Below is a small trained network, with its code and all its weights. Each question gives an input and a class and asks what happens when units are switched off, that is, made to give their printed mean instead of their output.

import numpy as np


def w(rows, s, z=0):
    codes = np.array(rows[::2]) - 128.0
    scale = np.full(codes.shape[1], s)
    scale[-1] = z or s
    return codes * scale


def f(y):
    return y / 2 * (1 + np.tanh(0.7978845608 * (y + 0.044715 * y**3)))


def log_softmax(a):
    a = a - a.max(-1, keepdims=True)
    return a - np.log(np.exp(a).sum(-1, keepdims=True))


def net(x, mask):
    res = np.array(x, float).reshape(1, 6) / 4 @ E
    y = f(res @ A[0][:, :-1].T + A[0][:, -1])
    res = res + np.where(mask, y, B[0][:, -1]) @ B[0][:, :-1]
    return log_softmax(res[-1] @ U[:, :-1].T + U[:, -1])


A, B = {}, {}
E = w([
[103,186,158,9,176,165,173,19,232,42,180,53],'x0',
[26,43,179,91,56,235,96,106,185,123,85,253],'x1',
[8,184,61,12,71,105,194,207,85,203,159,117],'x2',
[176,67,7,24,119,27,117,65,102,51,33,194],'x3',
[71,18,68,187,223,76,210,208,212,71,213,182],'x4',
[156,92,118,169,30,113,213,157,233,144,42,24],'x5',
],0.0048)
A[0] = w([
[202,95,174,199,159,143,83,83,165,55,100,117,75],'neuron 1',
[52,166,85,57,82,118,172,176,127,173,159,116,91],'neuron 2',
[108,180,183,180,124,178,126,147,138,158,172,94,72],'neuron 3',
[149,103,78,84,119,81,129,97,118,86,66,166,102],'neuron 4',
[153,183,158,106,72,167,98,88,86,154,75,102,84],'neuron 5',
[147,98,76,87,114,78,122,91,118,83,76,152,93],'neuron 6',
[107,163,139,74,151,147,146,81,185,65,152,96,87],'neuron 7',
[101,153,190,189,141,180,144,154,137,163,183,80,60],'neuron 8',
[139,103,79,88,131,70,128,89,116,79,60,151,57],'neuron 9',
[148,97,72,80,129,84,115,99,121,91,68,148,90],'neuron 10',
[96,62,105,148,180,109,170,163,160,95,183,154,57],'neuron 11',
[95,80,119,163,171,106,172,177,171,105,179,138,55],'neuron 12',
[124,145,141,58,160,160,164,73,181,83,154,93,79],'neuron 13',
[94,76,89,162,185,102,182,160,166,102,165,147,57],'neuron 14',
[59,159,87,50,84,120,162,178,111,171,151,110,85],'neuron 15',
[155,180,150,96,82,162,81,87,77,161,86,96,61],'neuron 16',
[219,201,92,156,188,44,149,145,72,131,171,48,6],'neuron 17',
[38,42,173,88,51,226,85,100,179,118,75,255,30],'neuron 18',
[122,151,149,58,147,137,146,75,187,85,166,100,95],'neuron 19',
[111,176,180,189,142,183,134,171,153,157,179,95,69],'neuron 20',
[113,161,127,84,213,145,53,101,45,111,202,202,119],'neuron 21',
[109,163,142,69,144,144,149,70,190,66,160,100,53],'neuron 22',
[147,71,118,202,94,83,92,201,57,187,80,197,111],'neuron 23',
[155,186,166,102,85,148,87,85,73,155,80,85,28],'neuron 24',
[163,101,72,79,124,91,128,108,119,80,76,157,34],'neuron 25',
[156,108,119,148,57,118,194,147,204,128,52,55,99],'neuron 26',
[142,102,115,148,56,114,187,146,211,146,56,61,107],'neuron 27',
[97,72,102,153,179,103,181,169,160,92,173,155,50],'neuron 28',
[58,168,106,40,84,110,182,182,114,160,137,112,95],'neuron 29',
[184,126,78,87,154,58,133,111,106,108,92,136,113],'neuron 30',
[214,100,178,188,165,148,80,75,190,67,111,125,75],'neuron 31',
],0.0063,0.0019)
B[0] = w([
[171,105,126,133,194,139,180,94,80,179,84,188,212],'neuron 1',
[161,107,135,148,176,131,158,96,93,162,90,173,203],'neuron 2',
[122,76,141,87,92,167,93,123,135,177,176,124,181],'neuron 3',
[125,76,154,99,98,182,114,136,119,160,175,114,194],'neuron 4',
[146,168,106,84,107,59,73,94,195,140,97,168,201],'neuron 5',
[125,89,142,105,109,170,113,128,120,161,173,119,191],'neuron 6',
[146,165,68,189,79,157,88,194,75,112,98,131,188],'neuron 7',
[125,70,140,90,94,189,96,121,118,175,182,120,192],'neuron 8',
[128,85,149,97,96,185,105,124,121,175,181,120,190],'neuron 9',
[130,96,152,108,103,174,109,132,121,164,179,120,190],'neuron 10',
[139,165,111,95,100,79,73,103,169,145,97,154,202],'neuron 11',
[138,142,113,89,88,103,63,87,172,155,116,168,195],'neuron 12',
[138,151,74,194,90,153,101,176,95,118,101,130,191],'neuron 13',
[135,165,113,93,91,78,63,101,171,143,109,160,201],'neuron 14',
[174,100,142,142,194,135,180,92,89,164,82,175,199],'neuron 15',
[137,160,117,92,96,66,72,96,179,137,99,167,201],'neuron 16',
[41,100,112,124,198,130,115,132,191,142,75,26,235],'neuron 17',
[46,105,112,126,213,122,143,151,184,128,79,2,254],'neuron 18',
[146,146,76,194,87,154,95,184,83,114,95,126,189],'neuron 19',
[122,75,146,86,91,187,102,120,117,170,181,119,192],'neuron 20',
[23,138,195,188,106,49,131,86,84,39,170,119,239],'neuron 21',
[136,149,92,178,101,150,96,175,95,124,102,124,189],'neuron 22',
[154,178,54,204,79,166,107,211,86,93,96,99,224],'neuron 23',
[141,154,98,87,101,74,68,98,179,140,102,160,200],'neuron 24',
[129,95,143,108,102,166,108,118,125,156,163,119,182],'neuron 25',
[47,135,190,169,124,72,127,90,74,68,171,151,209],'neuron 26',
[47,129,191,174,122,80,131,92,72,61,175,143,206],'neuron 27',
[139,169,105,88,85,76,65,97,179,147,95,161,201],'neuron 28',
[156,101,141,149,186,133,166,100,89,167,97,172,204],'neuron 29',
[108,87,140,106,126,169,114,131,143,164,164,93,197],'neuron 30',
[163,106,127,132,192,128,180,93,82,178,82,186,218],'neuron 31',
],0.0077,0.0059)
U = w([
[152,165,112,76,82,73,90,103,209,144,107,183,116],'0',
[139,90,150,86,89,209,119,134,124,172,218,114,138],'1',
[151,161,69,193,81,161,117,210,77,104,94,120,116],'2',
[170,116,140,129,219,135,175,95,84,166,86,200,117],'3',
[84,119,123,113,206,122,132,138,191,129,94,10,160],'4',
[80,141,188,154,111,70,133,96,81,49,185,149,135],'5',
[183,155,150,99,136,123,191,167,156,78,146,129,240],'6',
[184,157,139,85,128,137,186,152,173,76,166,131,2],'7',
],0.011,0.0039)

Each question gives the input, the list of numbers given to net, and the class t.
The units are the neurons (one row each of A and B). Each row of codes is followed by its name. A weight is (code - 128) times the scale printed after its matrix; where a second scale follows, it is the last column's (A, B and U).
mask holds one flag per neuron, in row order. A switched-off neuron (its flag False) gives its mean, the last column of its row in B, instead of its output. The means were averaged over made-up inputs and are rounded, as every weight is.
A unit's drop is (log p(t) with every unit on - log p(t) with that unit switched off) / (log p(t) with every unit on - log p(t) with every unit switched off).
The circuit of an input: a set's keep is (log p(t) with only the set's units on - log p(t) with every unit switched off) / (log p(t) with every unit on - log p(t) with every unit switched off). Starting from the 12 units with the biggest drops (on a tie, the unit counted first), units are removed one at a time, each time the one whose removal leaves the highest keep (on an exact tie, the one counted first), for as long as the keep stays at least 0.8.
units of the circuit, in order: the units of the circuit, biggest drop first
most important unit: the unit with the biggest drop
k most important neurons: the k neurons with the biggest drops, biggest first
drop when u is switched off: that unit's drop, to one decimal
input [2,-3,6,-3,-5,-5], class 3: most important unit	neuron 15
input [8,-7,3,5,-2,-1], class 2: units of the circuit, in order	neuron 7; neuron 19
input [7,-7,0,-5,5,1], class 2: units of the circuit, in order	neuron 7; neuron 19
input [-6,-2,7,-6,2,5], class 3: 2 most important neurons	neuron 15; neuron 2
input [-8,2,7,8,6,-1], class 1: units of the circuit, in order	neuron 4; neuron 9
input [-1,-8,-4,6,8,-7], class 0: 2 most important neurons	neuron 28; neuron 14
input [7,-7,4,0,3,-3], class 2: units of the circuit, in order	neuron 7; neuron 19
input [0,5,1,-5,4,8], class 5: 3 most important neurons	neuron 27; neuron 26; neuron 17
input [7,-7,0,-4,-6,3], class 2: 3 most important neurons	neuron 7; neuron 19; neuron 13
input [-5,5,-7,-5,-5,0], class 3: 2 most important neurons	neuron 1; neuron 31
input [8,-4,-5,-4,1,-8], class 2: 4 most important neurons	neuron 7; neuron 19; neuron 13; neuron 22
input [-8,4,-1,0,-8,-3], class 0: 3 most important neurons	neuron 5; neuron 16; neuron 24
input [5,5,7,4,-3,-5], class 3: 2 most important neurons	neuron 15; neuron 29
input [-5,-6,1,-2,2,-3], class 4: units of the circuit, in order	neuron 17
input [0,7,2,1,-3,-8], class 5: 2 most important neurons	neuron 21; neuron 17
input [-6,-4,5,-7,-1,8], class 5: 2 most important neurons	neuron 27; neuron 26
input [-5,-6,-1,-3,0,-1], class 4: drop when neuron 7 is switched off	0.2
input [2,1,2,-4,-8,-2], class 0: drop when neuron 4 is switched off	0.0
input [5,-4,-7,0,-6,3], class 3: drop when neuron 11 is switched off	0.1
input [5,3,1,4,0,-8], class 5: units of the circuit, in order	neuron 21
